[135 140 150 156 161 129 127 124 137 112] -> Z858
[ 74  75  85 113  83 137 162  98  76 164] -> Z319
[101 105 122 141 128 140 149 106 104 138] -> Z217
[147 108  75 113  76 147 176  84  60 174] -> Z957
[ 97 101 108 127 110 131 123 108  99 145] -> Z676
[151 151 149 136 149 125 114 141 150 112] -> Z589
[ 94  89  79  93  68 119 141 119  91 164] -> Z422
[ 86  88  97 120  97 135 154 103  87 155] -> Z927
[150 145 131 113 123 115 110 148 148 123] -> Z801
common Z319 Z801:  => [113]
Table of tags by key:
[150] -> Z191
[76] -> Z562
[135] -> Z291
[136] -> Z251
[149] -> Z69
key Z589 5:  => Z69
find: [123 108] => Z676

[ 51  68  85 175 147 144] : Z790
[ 49  66  79 135 155 156] : Z957
[ 51  68 103 175 147 144] : Z319
[ 49  66  79  85 143 153] : Z589
common Z790 Z589:  => [85]
Table of tags by key:
[156] -> Z188
[144] -> Z294
[153] -> Z808
key Z589 6:  => Z808
find: [ 51  68  85 175 147 144] => Z790

[151 144 145 115 142 133 137 150 114 151  92  99 162 123 145 154 142  96] = Z801
[175 161 161 119 154 136 145 171  99 175  52  71 198 116 166 183 152  57] = Z422
[136 133 133 106 132 129 131 135 123 136 115 119 140 126 134 137 131 116] = Z589
[149 141 141 100 132 125 133 143 116 149  93 107 158 119 149 120 163 147] = Z927
[160 149 150 154 140 129 138 155 108 160  75  92 175 117 157 167 137  73] = Z957
[171 158 158 115 152 148 142 156 102 171  59  76 191 117 162 177 150  64] = Z858
[159 154 155 131 163 148 146 165 107 159  82  80 175 130 142 160 166 101] = Z676
[150 145 146 145 148 138 139 152 114 150  94  97 161 126 141 152 149 103] = Z319
[148 147 147 103 159 148 142 156 114 148 101  92 159 134 132 147 163 120] = Z637
[157 149 149 143 146 135 139 155 110 157  82  92 171 122 150 161 145  87] = Z488
[157 144 144 134 125 117 132 145 111 157  76 103 170 111 162 166 119  63] = Z217
Table of tags by key:
[125] -> Z636
[157] -> Z34
[122] -> Z284
[126] -> Z859
[110] -> Z583
[111] -> Z115
[119] -> Z282
[134] -> Z892
[117] -> Z770
[116] -> Z221
key Z217 14:  => Z115
find: [147 163 120] => Z637
find: [107 159  82] => Z676
find: [115 119 140 126 134 137 131 116] => Z589
find: [148 147 147 103 159 148 142 156 114 148 101  92 159 134 132 147 163 120] => Z637

[192 182 202 179 140 177] = Z319
[188 184 202 179 139 177] = Z676
[192 182 186 180 146 180] = Z488
find: [146 180] => Z488
key -> tag
[188] -> Z648
[192] -> Z780
[146] -> Z331
[180] -> Z910
key Z488 1:  => Z780
find: [192 182 186 180 146 180] => Z488
find: [192 182 202 179 140 177] => Z319

[122 123 126 120 122 125 134 127 111 121] : Z858
[128 119 127 139 130 117 116 132 113 132] : Z422
[122  96 162 109 150 170  79 122  76 141] : Z927
[129 127 116 137 109 115 131 128 116 138] : Z488
[212  77  70 101  98 156 168 103 125 123] : Z589
[136 131 124 127 126 133 137 116 136 129] : Z637
[132 116 134 147 148 100 156 134 116 108] : Z957
tags:
[103] -> Z886
[132] -> Z756
[79] -> Z794
[116] -> Z947
[133] -> Z271
[122] -> Z912
[102] -> Z828
[123] -> Z321
key Z927 8:  => Z912
find: [122  96 162 109 150 170  79 122  76 141] => Z927
find: [123 126 120 122] => Z858
common Z957 Z637:  => [116]
find: [122 123 126 120 122 125 134 127 111 121] => Z858

[162 103 169 166 163  94 181  91 106 180  96  94 180 174 105  91 165] = Z927
[115 136 115 113 115 138 111 144 138 116 137 140 115 113 134 141 114] = Z589
[115 136 115 113 115 138 111  91 138 116 137 146 107 102 143 147 109] = Z957
[138 120 137 138 137 122 142 117 120 138 121 120 138 140 122 120 137] = Z801
[115 136 115 113 115 138 111  91 138 116 137 140 115 174 134 141 114] = Z319
tags:
[114] -> Z9
[138] -> Z560
[163] -> Z147
[162] -> Z250
[137] -> Z283
[115] -> Z174
key Z589 1:  => Z174
find: [103 169] => Z927
find: [138 120 137 138 137 122 142 117 120 138 121 120 138 140 122 120 137] => Z801

[157  82 154 146 152 167 153 117] : Z637
[104 150 195 134 161 190 113 173] : Z217
[157  82 154 146  98 113 191 193] : Z927
[144  94  83 182  94  73 120 130] : Z589
[ 60 196 124  80  83 147  98 144] : Z319
[164  93  96 125 114 104 129  90] : Z676
[183  63  67 170  92  75 146 100] : Z422
[140 116 194 150 186 162 180 200] : Z957
Table of tags by key:
[125] -> Z189
[124] -> Z831
[123] -> Z274
[83] -> Z726
[144] -> Z122
key Z319 3:  => Z831
common Z319 Z927:  => [98]
find: [104 150 195 134 161 190 113 173] => Z217

[125  61 194  62] : Z589
[ 61 194 110 153] : Z217
[110 194  61 110] : Z488
[110  61 194  84] : Z790
[130 137 144 173] : Z858
find: [110  61 194] => Z790
find: [ 61 194  62] => Z589
find: [110 194  61 110] => Z488
find: [110 194  61] => Z488

[147 125 141 135 148  88 147 135 119 127 125 135 140] -> Z927
[154 124 123 140 120 148  55  99  78 142  97 136 146] -> Z858
[152 119 139 106 109 123 148 134 123 146 151 121 111] -> Z422
find: [154 124 123 140 120 148  55  99  78 142  97 136 146] => Z858
find: [ 99  78 142  97] => Z858
find: [147 125 141 135 148  88 147 135 119 127 125 135 140] => Z927

[123  78 107 179 173 139] : Z488
[105 178 150 140  78 139] : Z927
[105 125 130 153 134 207] : Z589
[107  84 110 180 170 106] : Z319
common Z927 Z589:  => [105]
common Z488 Z319:  => [107]
tags:
[180] -> Z465
[140] -> Z649
[179] -> Z387
[153] -> Z550
[84] -> Z747
key Z319 4:  => Z465

[176 175 137  93 206 131]  Z589
[102  71  80 116 102 145]  Z957
[122 117 108 127 108 143]  Z422
[ 87 115 100 144  92 151]  Z488
[108 117 122 127 126 137]  Z858
[188 162 185 152 162  89]  Z676
[ 86 131 146 120 120 158]  Z319
[138 122 144 129 141 117]  Z217
find: [122 117 108 127] => Z422
Table of tags by key:
[143] -> Z114
[176] -> Z693
[122] -> Z652
key Z422 1:  => Z652

[107 107  78 180] : Z790
[140 181 120  98] : Z319
[140  66 132 109] : Z858
[138 122 121  96] : Z422
[140  66 124 109] : Z637
[126 202 160 112] : Z927
[140 180 122 101] : Z217
tags:
[108] -> Z691
[181] -> Z852
[180] -> Z835
[122] -> Z890
[121] -> Z89
[107] -> Z685
key Z217 2:  => Z835
find: [126 202 160 112] => Z927
common Z217 Z422:  => [122]
find: [140  66 124 109] => Z637
find: [140  66 132 109] => Z858

[ 82  73  55  61  72 196  67  70  83 175  67 175 189 180 160  80  78 179
 179  83 189 193 175  64 181  63] -> Z422
[ 69  59 178  73  55 189  80  56  59 180  65 189 175 202 181  65  76 182
 186 184 185 175 179  60 178  69] -> Z488
[ 70  60  69  67  70 172  64  70  69 195  61 192 178 174 195  82  53 182
 190 207 180 175 192  61 200  65] -> Z801
[ 70  60  69  67  70 172  64  70  69 195  61 179 178 174 195  51  53 182
 190 180 180 175  83  82 200  91] -> Z319
find: [ 69  59 178  73  55 189  80  56  59 180  65 189 175 202 181  65  76 182
 186 184 185 175 179  60 178  69] => Z488
find: [ 70  60  69  67  70 172  64  70  69 195  61 192 178 174 195  82  53 182
 190 207 180 175 192  61 200  65] => Z801
find: [189 175] => Z488
find: [192  61] => Z801
tags:
[73] -> Z172
[83] -> Z993
[180] -> Z135
[82] -> Z803
[84] -> Z342
key Z422 20:  => Z993
find: [ 82  73  55  61  72 196  67  70  83 175  67 175 189 180 160  80  78 179
 179  83 189 193 175  64 181  63] => Z422

